Each row has a name. Each piece below is followed by the name of the row it came from, unless a question asks for something else. Each question is about the rows just above it. Places in a row count from 0.

[0.27,-0.10,0.35,0.02,-0.21,5.40,0.34,0.01,-0.10] -> (3)
[0.02,1.94,8.68,0.49,0.06,0.23,0.05,0.03,-0.24] -> (142)
[0.06,-0.35,0.04,0.10,0.52,5.14,0.92,-0.13,0.01] -> (25)
[-0.14,0.11,0.46,1.09,2.26,1.43,-0.01,0.10,-0.02] -> (217)
[0.27,-0.10,0.47,0.02,-0.21,0.89,0.40,1.37,3.14] -> (18)
[0.02,1.94,0.23,0.06,0.49,8.68,0.05,0.03,-0.24] -> (28)
key -> tag
[0.06] -> k_485
[-0.21] -> k_680
[2.26] -> k_831
[0.02] -> k_64
The tag of (18), keyed by place 4: : k_680
(3) without one entry, shuffled: [-0.10,0.35,-0.21,-0.10,0.01,0.27,5.40,0.02]. Gone: : [0.34]
The row with [1.94,8.68,0.49,0.06,0.23] is : (142)

[8.30,-0.46,0.45,3.82,-2.34,1.22,4.83,2.24,3.87,8.92,-3.70,3.83,-0.05,-4.06] : (217)
[6.43,4.53,5.34,-4.56,-2.09,-1.53,-4.35,2.07,-1.61,-8.13,-3.67,-1.71,-6.36,-1.98] : (124)
[-2.49,-6.66,-6.55,-2.09,-6.36,-4.35,-1.98,-3.67,-1.61,2.07,-4.56,-1.53,-1.71,-8.13] : (75)
[7.07,-0.40,0.21,8.38,-2.44,0.86,8.30,5.27,7.74,7.77,2.55,3.08,4.53,-4.47] : (142)
[7.74,7.77,2.54,3.08,4.53,-4.47,4.09,-2.81,-0.82,4.10,-5.67,-0.41,-2.76,-7.61] : (108)
Move every entry of [4.53] by +1 step of 0.01. : [4.54]
key -> tag
[-4.34] -> k_320
[0.86] -> k_966
[-3.67] -> k_586
[-4.35] -> k_433
[-4.47] -> k_622
[1.23] -> k_997
[-1.53] -> k_355
[1.22] -> k_442
The tag of (75), keyed by place 5: : k_433
which: [-2.09,-6.36,-4.35,-1.98,-3.67,-1.61,2.07,-4.56,-1.53,-1.71,-8.13] : (75)
[7.07,-0.40,0.21,8.38,-2.44,0.86,8.30,5.27,7.74,7.77,2.55,3.08,4.53,-4.47] is in which row? : (142)
Which entry of (108) is missing from [-4.47,-2.76,3.08,4.53,-5.67,4.09,7.74,-0.82,-7.61,-2.81,7.77,2.54,-0.41]? : [4.10]
which: [7.74,7.77,2.55,3.08,4.53,-4.47] : (142)

[4.24,-0.38,5.71,1.45,-4.78,0.72,-1.54,7.78,-3.14] : (3)
[-4.40,-2.60,3.75,0.21,-6.71,-0.24,6.94,3.55,-2.70] : (217)
[-3.80,5.08,7.60,-1.11,-4.66,2.03,-7.77,-2.98,-3.46] : (142)
[-3.18,-7.66,-5.05,-3.81,4.73,-0.76,2.01,4.90,-8.59] : (124)
[1.95,-0.54,-5.47,5.23,4.97,7.48,-5.22,4.25,-0.37] : (60)
[-3.74,-4.07,1.99,-6.14,4.97,-0.68,3.45,8.65,-4.15] : (6)
[0.33,3.29,6.18,-8.36,8.02,-1.88,6.47,-7.31,1.13] : (108)
key -> tag
[2.04] -> k_100
[0.72] -> k_763
[-1.88] -> k_158
[-0.76] -> k_691
[-0.24] -> k_539
[2.03] -> k_728
[7.60] -> k_883
Look up the entry of (142) at place 5 in the table: : k_728
Shift each entry of [5.71,1.45,-4.78] by +1 times 0.01: : [5.72,1.46,-4.77]
Where do [0.21,-6.71,-0.24,6.94,3.55,-2.70] appear? : (217)
Move every entry of [7.48,-5.22,4.25] by +1 step of 0.01. : [7.49,-5.21,4.26]
Move every entry of [3.29,6.18] by +1 step of 0.01. : [3.30,6.19]
[-3.81,4.73] with +1 step of 0.01 on every entry: : [-3.80,4.74]

[3.48,2.10,-1.51,-1.56,4.13,-1.51,-3.30] : (60)
[-1.16,-1.18,1.08,-0.29,-3.57,1.08,3.65] : (175)
[-4.63,3.00,-6.80,-4.48,-6.20,-6.80,0.45] : (142)
[0.62,3.31,3.30,-2.88,1.58,-4.66,-3.77] : (217)
Move every entry of [3.00,-6.80,-4.48,-6.20] by -1 step of 0.01. : [2.99,-6.81,-4.49,-6.21]
tags:
[-1.51] -> k_219
[-3.77] -> k_140
[1.58] -> k_180
[-4.66] -> k_583
[1.08] -> k_594
Look up the entry of (217) at place 5 in the table: : k_583
Shuffled (217) with one entry gone: [1.58,3.30,-4.66,0.62,-2.88,-3.77], missing : [3.31]
Move every entry of [-4.66] by +1 step of 0.01. : [-4.65]
Which row holds [3.48,2.10,-1.51,-1.56,4.13,-1.51,-3.30]? : (60)

